Below are the code and all the weights of a small trained network. Each question names an input and a target symbol and asks about switching units off, where a switched-off unit gives its printed mean instead of its output.

import numpy as np


def w(rows, s, z=0):
    codes = np.array(rows[::2]) - 128.0
    scale = np.full(codes.shape[1], s)
    scale[-1] = z or s
    return codes * scale


def f(y):
    return y / 2 * (1 + np.tanh(0.7978845608 * (y + 0.044715 * y**3)))


def softmax(a):
    e = np.exp(a - a.max(-1, keepdims=True))
    return e / e.sum(-1, keepdims=True)


def log_softmax(a):
    a = a - a.max(-1, keepdims=True)
    return a - np.log(np.exp(a).sum(-1, keepdims=True))


def net(x, mask):
    ids = ['Ψαεζθλμτφω'.index(c) for c in x.split()]
    T = len(ids)
    res = E[ids] + P[:T]
    u = 0
    for l in range(3):
        q, k, v = (res @ M[l].T for M in (Q, K, V))
        z = softmax(np.where(np.tri(T) > 0, q @ k.T / 2**0.5, -1e9)) @ v
        res = res + np.where(mask[u], z, O[l][:, -1]) @ O[l][:, :-1]
        u += 1
        y = f(res @ A[l][:, :-1].T + A[l][:, -1])
        res = res + np.where(mask[u : u + 8], y, B[l][:, -1]) @ B[l][:, :-1]
        u += 8
    return log_softmax(res[-1] @ U[:, :-1].T + U[:, -1])


Q, K, V, O, A, B = {}, {}, {}, {}, {}, {}
E = w([
[212,166,31,88,146,130,137,243,139],'Ψ',
[117,1,125,50,173,172,107,109,112],'α',
[172,111,180,64,22,155,118,168,248],'ε',
[77,24,155,115,110,110,91,219,74],'ζ',
[145,54,182,190,184,181,103,178,228],'θ',
[75,101,69,178,103,77,38,105,221],'λ',
[35,162,205,234,112,157,205,156,143],'μ',
[48,179,44,204,133,224,175,117,99],'τ',
[7,227,66,81,126,140,86,187,105],'φ',
[59,123,43,92,108,41,218,49,181],'ω',
],0.0062)
P = w([
[71,97,153,21,229,148,183,142,78],'0',
[149,107,141,156,84,166,35,158,250],'1',
[131,86,103,174,61,146,56,176,234],'2',
[133,97,104,201,80,115,74,167,207],'3',
[105,99,84,178,85,118,106,181,199],'4',
[81,97,74,160,95,127,119,181,204],'5',
[53,96,59,143,100,133,151,182,201],'6',
[6,94,69,128,109,130,179,181,211],'7',
[3,93,66,120,111,139,186,203,219],'8',
[6,98,70,110,124,145,190,218,222],'9',
],0.0036)
Q[0] = w([
[211,247,204,141,187,83,166,18,22],'0.h0',
[254,158,200,152,129,90,58,73,49],'0.h0',
],0.0085)
K[0] = w([
[235,73,167,149,81,96,57,157,224],'0.h0',
[165,112,126,198,25,113,67,134,253],'0.h0',
],0.0069)
V[0] = w([
[154,23,208,26,224,149,103,163,1],'0.h0',
[135,173,74,10,66,26,41,238,98],'0.h0',
],0.0053)
O[0] = w([
[124,209,177,81,255,64,180,170,130,248],'0.h0',
[77,162,188,18,26,66,67,218,43,164],'0.h0',
],0.0051,0.0017)
A[0] = w([
[60,147,177,43,82,38,86,176,118,254],'0.n0',
[76,246,50,147,150,203,194,184,71,248],'0.n1',
[57,166,139,132,209,17,192,151,168,251],'0.n2',
[99,140,240,82,142,118,185,210,152,241],'0.n3',
[157,36,131,167,140,205,44,188,234,246],'0.n4',
[84,81,51,97,117,31,167,3,167,208],'0.n5',
[75,40,98,169,83,214,1,160,155,251],'0.n6',
[214,111,102,82,184,189,162,151,188,205],'0.n7',
],0.0058,0.0026)
B[0] = w([
[75,170,174,54,72,93,110,186,103,216],'0.n0',
[67,239,45,177,152,216,172,232,78,194],'0.n1',
[72,178,106,122,248,47,181,175,146,218],'0.n2',
[116,154,228,63,160,102,181,199,147,204],'0.n3',
[127,89,122,152,131,175,78,169,253,254],'0.n4',
[40,92,25,76,144,31,160,10,161,170],'0.n5',
[57,80,97,150,94,185,61,154,179,251],'0.n6',
[246,114,88,94,216,208,154,114,246,168],'0.n7',
],0.0042,0.0051)
Q[1] = w([
[189,141,192,117,171,100,74,127,109],'1.h0',
[72,134,99,123,142,198,142,254,173],'1.h0',
],0.0043)
K[1] = w([
[177,74,98,199,46,135,58,91,182],'1.h0',
[1,147,101,115,151,47,180,106,124],'1.h0',
],0.0047)
V[1] = w([
[104,181,112,96,178,38,254,108,64],'1.h0',
[105,74,71,124,124,26,92,63,160],'1.h0',
],0.0058)
O[1] = w([
[140,71,46,171,53,3,154,117,134,254],'1.h0',
[119,232,105,121,117,51,11,24,214,89],'1.h0',
],0.0048,0.0032)
A[1] = w([
[96,129,199,19,41,75,121,138,152,226],'1.n0',
[88,177,33,119,129,211,111,189,66,240],'1.n1',
[168,134,74,115,254,125,131,98,221,251],'1.n2',
[132,86,222,100,181,191,190,183,144,221],'1.n3',
[111,61,99,197,132,31,191,166,141,199],'1.n4',
[84,181,148,133,150,139,74,136,168,197],'1.n5',
[45,132,139,128,122,63,92,171,113,228],'1.n6',
[89,106,95,228,92,178,177,129,142,205],'1.n7',
],0.0055,0.0023)
B[1] = w([
[81,152,237,18,31,54,109,112,134,213],'1.n0',
[100,161,22,126,166,217,96,186,62,234],'1.n1',
[169,159,55,125,254,146,138,36,247,245],'1.n2',
[171,59,248,85,196,175,249,144,173,222],'1.n3',
[141,86,28,162,118,22,151,227,146,251],'1.n4',
[49,212,148,143,168,133,53,152,197,202],'1.n5',
[43,140,134,109,112,60,54,206,86,253],'1.n6',
[17,98,116,224,31,173,202,142,91,209],'1.n7',
],0.0036,0.0052)
Q[2] = w([
[10,121,30,136,146,112,125,213,166],'2.h0',
[3,103,75,123,149,93,126,221,184],'2.h0',
],0.0042)
K[2] = w([
[132,113,163,97,192,100,254,148,90],'2.h0',
[111,122,157,95,173,74,226,155,81],'2.h0',
],0.0047)
V[2] = w([
[255,148,64,152,210,186,157,104,172],'2.h0',
[188,56,206,71,132,94,142,123,190],'2.h0',
],0.0052)
O[2] = w([
[167,159,129,103,27,223,116,217,253,26],'2.h0',
[225,140,78,5,112,182,141,50,97,254],'2.h0',
],0.0037,0.0042)
A[2] = w([
[96,118,175,87,187,210,173,183,108,249],'2.n0',
[53,74,171,149,153,180,87,125,144,197],'2.n1',
[96,123,67,92,70,160,98,88,66,211],'2.n2',
[65,96,172,200,173,72,123,117,100,215],'2.n3',
[123,165,110,14,141,117,92,115,128,251],'2.n4',
[143,124,76,156,160,162,192,105,137,146],'2.n5',
[133,2,111,117,79,124,177,147,141,229],'2.n6',
[125,199,145,98,50,183,172,100,192,185],'2.n7',
],0.006,0.0023)
B[2] = w([
[153,111,207,89,158,216,156,169,92,253],'2.n0',
[16,121,166,157,153,175,51,118,141,220],'2.n1',
[116,74,88,25,110,189,64,50,73,168],'2.n2',
[30,145,188,192,110,79,157,66,127,217],'2.n3',
[132,157,123,11,136,86,66,75,99,224],'2.n4',
[142,104,94,168,95,186,199,63,152,179],'2.n5',
[202,3,92,139,33,171,191,127,75,213],'2.n6',
[114,203,204,130,86,118,207,36,169,185],'2.n7',
],0.0049,0.0062)
U = w([
[249,177,40,106,141,99,149,240,134,246],'Ψ',
[171,37,140,48,214,185,109,33,95,168],'α',
[182,181,214,67,6,155,185,53,151,42],'ε',
[108,68,140,102,46,144,86,230,76,90],'ζ',
[129,109,175,220,192,129,180,155,182,88],'θ',
[120,152,57,161,51,56,63,59,166,222],'λ',
[109,166,231,195,89,99,208,135,86,150],'μ',
[125,65,64,205,85,199,164,101,115,3],'τ',
[78,255,158,108,231,129,60,122,148,157],'φ',
[152,119,98,96,169,75,219,13,81,111],'ω',
],0.0048,0.0011)

Each question gives the input, a string of symbols that net reads in full, and the target symbol t.
The units are the heads (2 rows each of Q, K, V and O) and the neurons (one row each of A and B). Each row of codes is followed by its name. A weight is (code - 128) times the scale printed after its matrix; where a second scale follows, it is the last column's (O, A, B and U).
mask holds one flag per unit, layer by layer, with each layer's heads first. A switched-off unit (its flag False) gives its mean, the last column of its rows in O or B, instead of its output. The means were averaged over made-up inputs and are rounded, as every weight is.
A unit's drop is (log p(t) with every unit on - log p(t) with that unit switched off) / (log p(t) with every unit on - log p(t) with every unit switched off).
The circuit of an input: a set's keep is (log p(t) with only the set's units on - log p(t) with every unit switched off) / (log p(t) with every unit on - log p(t) with every unit switched off). Starting from the 12 units with the biggest drops (on a tie, the unit counted first), units are removed one at a time, each time the one whose removal leaves the highest keep (on an exact tie, the one counted first), for as long as the keep stays at least 0.8.
circuit, biggest first: the units of the circuit, biggest drop first
top k neurons: the k neurons with the biggest drops, biggest first
top k neurons in layer l: the k neurons of layer l with the biggest drops, biggest first
input τ Ψ α, target τ: top 3 neurons in layer 2 : 2.n6, 2.n4, 2.n5
input λ ω Ψ ω ζ, target λ: top 2 neurons : 0.n5, 2.n0
input λ τ ω, target λ: circuit, biggest first : 0.n5, 2.n0, 1.n3, 0.h0
input λ ω ε, target λ: top 2 neurons : 2.n0, 0.n5
input θ λ λ τ ε ω, target ε: top neuron : 2.n7
input λ λ ω ε ε Ψ, target φ: top 2 neurons : 2.n6, 1.n4
input λ ε ζ, target φ: top 2 neurons in layer 1 : 1.n5, 1.n4
input θ ω μ α α ε φ μ, target ε: top 3 neurons : 1.n3, 2.n7, 0.n7
input μ φ λ τ ε τ λ λ, target τ: top 3 neurons : 0.n6, 0.n3, 1.n7
input θ ε λ ζ λ λ, target φ: top 2 neurons in layer 1 : 1.n5, 1.n4
input τ ε μ λ, target θ: top 2 neurons in layer 0 : 0.n1, 0.n4
input α μ τ, target τ: top 2 neurons : 1.n7, 2.n5
input ω α λ λ θ ε λ φ, target λ: top 4 neurons in layer 0 : 0.n5, 0.n2, 0.n4, 0.n6
input ε Ψ ζ Ψ θ, target α: top 3 neurons in layer 0 : 0.n3, 0.n1, 0.n0
input λ λ λ τ τ φ, target φ: top neuron in layer 1 : 1.n5
input λ μ ζ φ α θ ε, target ε: top 4 neurons : 2.n7, 1.n0, 0.n1, 0.n2
input ω ε ε, target λ: top 2 neurons in layer 0 : 0.n5, 0.n4
input Ψ λ Ψ ζ Ψ ζ φ, target ζ: top 2 neurons : 0.n1, 1.n2
input τ φ λ λ ε, target θ: top 2 neurons : 0.n4, 2.n4
input ω Ψ α λ τ α Ψ α τ, target λ: top 2 neurons in layer 2 : 2.n0, 2.n6
input φ λ Ψ τ λ ζ, target μ: top 2 neurons : 2.n3, 0.n1
input θ Ψ ε λ φ, target ε: top neuron in layer 2 : 2.n7
input θ λ ε φ ε λ, target ε: top 2 neurons in layer 1 : 1.n2, 1.n3
input ε τ ε ε θ, target α: top 2 neurons : 1.n3, 0.n1
